arr =
[[ -3  -4   0  -4  -4  -4  -3  -3   3   3   3  -3  -3   0   3  -3]
 [ 29  30   0  29  30  30  29  28 -29 -29 -28  30  29   0 -30  28]
 [ -3  -4   0  -4  -4  -4  -3  -3   2   2   2  -3  -3   0   2  -3]
 [-34 -35   0 -34 -35 -35 -34 -33  35  35  34 -35 -34   0  36 -33]
 [-35 -36   0 -35 -36 -36 -34 -34  34  34  32 -35 -34   0  35 -34]
 [  7   7   0   7   7   7   7   7  -6  -6  -6   7   7   0  -7   7]
 [ 15  15   0  15  16  15  15  15 -16 -16 -15  15  15   0 -16  15]
 [ 27  27   0  27  27  27  26  26 -26 -26 -25  27  26   0 -27  25]
 [-25 -26   0 -25 -26 -26 -25 -25  26  26  25 -26 -25   0  27 -24]]
Read off the last entry, reading row by row.
A: -24
Read off the second entry, reading row by row.
A: -4
Read off the first entry of the largest entry's row.
A: -34
Read off the top-left entry.
A: -3
The bottom-left entry: -25
The entry just right of the largest entry -> -33
Read off the 1st entry on the diagonal from the top-right corner.
A: -3
Read off the entry just left of 16.
A: 15
The entry directly below the largest entry -> 35
Read off the bottom entry of the column that holds the largest entry.
A: 27
Read off the 2nd entry on the main diagonal.
A: 30
Read off the largest entry in the first column.
A: 29
Read off the top entry of the column that holds the largest entry.
A: 3
Read off the second entry on the diagonal from the top-right corner.
A: -30
The 5th-last entry, reading row by row -> -26
Read off the largest entry in the last column.
A: 28
Read off the third entry on the main diagonal.
A: 0
The fifth entry, reading row by row: -4

Questions about the table below. Rows and columns are numbered from 0.
1) Report the entry directly above the smallest entry.
2) Report the entry directly above 7.5.
3) Report the entry just left of 0.2.
4) Report the entry just right of 3.3.
5) Report the entry in the top-left corner.
6) Report the entry in row 0 and column 1.
7) Report the entry at row 0, column 2.
8) Report the entry in the bottom-left corner.
[[  0.7  10.2  11.2   9.2   3.6   5.0   9.7   7.8   3.3   8.7  12.1]
 [  1.5   7.8  11.2  13.7  11.2  14.9  18.4   6.9   1.8   8.1  24.6]
 [ 12.3   2.6  11.2   0.2   3.5   5.8  19.6 -15.5  11.5  -7.8  -4.6]
 [  0.9   6.0  11.2   3.8   0.3   8.2   7.5   2.8   6.5   5.1   5.8]]
1) 6.9
2) 19.6
3) 11.2
4) 8.7
5) 0.7
6) 10.2
7) 11.2
8) 0.9

Questions about the row below.
1) Give the 4th entry.
2) Give the first entry from the right.
3) Give the second entry from the right.
4) Give the second entry.
[5, 6, 3, 6, 5, 2, 7, 7, 6, 2]
1) 6
2) 2
3) 6
4) 6

Read these off the grid that follows. Rows and columns are numbered from 0.
1) Read off the entry just left of the smallest entry.
2) Read off the entry in row 1 and column 0.
3) Read off the entry directly above -24.
4) Read off the entry at row 0, column 1.
5) Read off the entry directly above the smallest entry.
6) Read off the bottom-right entry.
7) Read off the entry just right of the smallest entry.
8) Read off the top entry of the column that holds the largest entry.
[[ 31 -10  -8 -10  28   0  10  -8 -15 -12 -28]
 [  8  11 -13  19 -20  -3  -8   5 -33  10  -3]
 [ 10   0  -3  -3  -3 -10  -7   9 -10  -3 -15]
 [ -5  -6   9 -16   4 -10  -5  10  21  -8  -6]
 [  1   3  -5  -3 -12  -8  -8  11  -3   0  -5]
 [  2  -8   2 -23   6 -10  -4  11  20 -12 -13]
 [ -4   2 -24 -26  -9   9   5   4  19  -5   4]
 [ 13  10 -27   5 -18   4  -1   3 -28   6  -5]
 [  2   6 -13  -3 -18  -5  -8  11  -8   2  -4]
 [  6  -6  10  -7   8 -12  -6   7   4  -7 -15]]
1) 5
2) 8
3) 2
4) -10
5) -15
6) -15
7) 10
8) 31

Questions about the grid below.
1) The 3rd entry, reading row by row?
2) The first entry in the row that holds the largest entry?
3) The third entry on the diagonal from the top-right corner?
4) The smallest entry in the first row?
5) The second entry on the main diagonal?
6) The largest entry in the first column?
7) The bottom-right entry?
8) The second entry on the diagonal from the top-right corner?
-15,1,5,-4,0,-17,8,-8,7,-1
-5,3,9,-5,11,-4,5,3,5,-7
-17,-1,1,6,-15,-14,1,27,-1,6
1) 5
2) -17
3) 27
4) -17
5) 3
6) -5
7) 6
8) 5

[[  8  19 -14  22  22  20 -14  20  20 -12 -11]
 [ 19  12  -7  23  20  15  -6  15  17  -5 -12]
 [ -5  -1  25 -19 -16 -10  24 -13 -17  30  15]
 [ 17  13  12   7   8   6  12   3   1  18 -15]
 [ -6  -4  20 -16 -14  -9  19 -10 -14  23  20]
 [-13   1  -5   0   0   4  -6   6   5  -7  23]
 [ 18  18   3  15  16  13   2  10  10   8 -19]
 [  1   6   1   5   5   6   0   6   5   2   7]
 [ 16  19 -21  33  29  25 -20  25  28 -20 -15]
 [ 23   5 -15  31  24  16 -12  17  23 -14  -6]
 [ 19  -4   3  13   7   2   7   3   6   5   3]
 [-12   6  11 -12  -7  -1   9  -2  -7  13  16]
 [  7 -10  27 -14 -15 -14  29 -15 -17  31  15]
 [  7  16 -19  25  23  21 -19  22  24 -19  -5]
 [ 13  15   7   8   9   9   7   6   4  12 -13]
 [ 13  14  -1  15  14  12  -1  11  11   2 -11]]
Counting starts at 0.
The bottom-right entry -> -11
The entry at row 0, column 1 is 19
Report the entry in the top-right corner.
A: -11
The entry in row 0 and column 0: 8
The entry at row 0, column 2 -> -14
The entry in row 1 and column 2 -> -7
Report the maximum.
A: 33
Report the entry at row 2, column 0.
A: -5
The entry at row 1, column 0 -> 19
The smallest entry -> -21
The entry directly below the largest entry -> 31
The bottom entry of the column that holds the smallest entry -> -1
The entry just right of the largest entry: 29
Report the entry in the bottom-left corner.
A: 13
The entry directly above the smallest entry -> 1
Report the entry just left of the smallest entry.
A: 19
The entry in row 2 and column 2 -> 25
The entry directly above 30 is -5
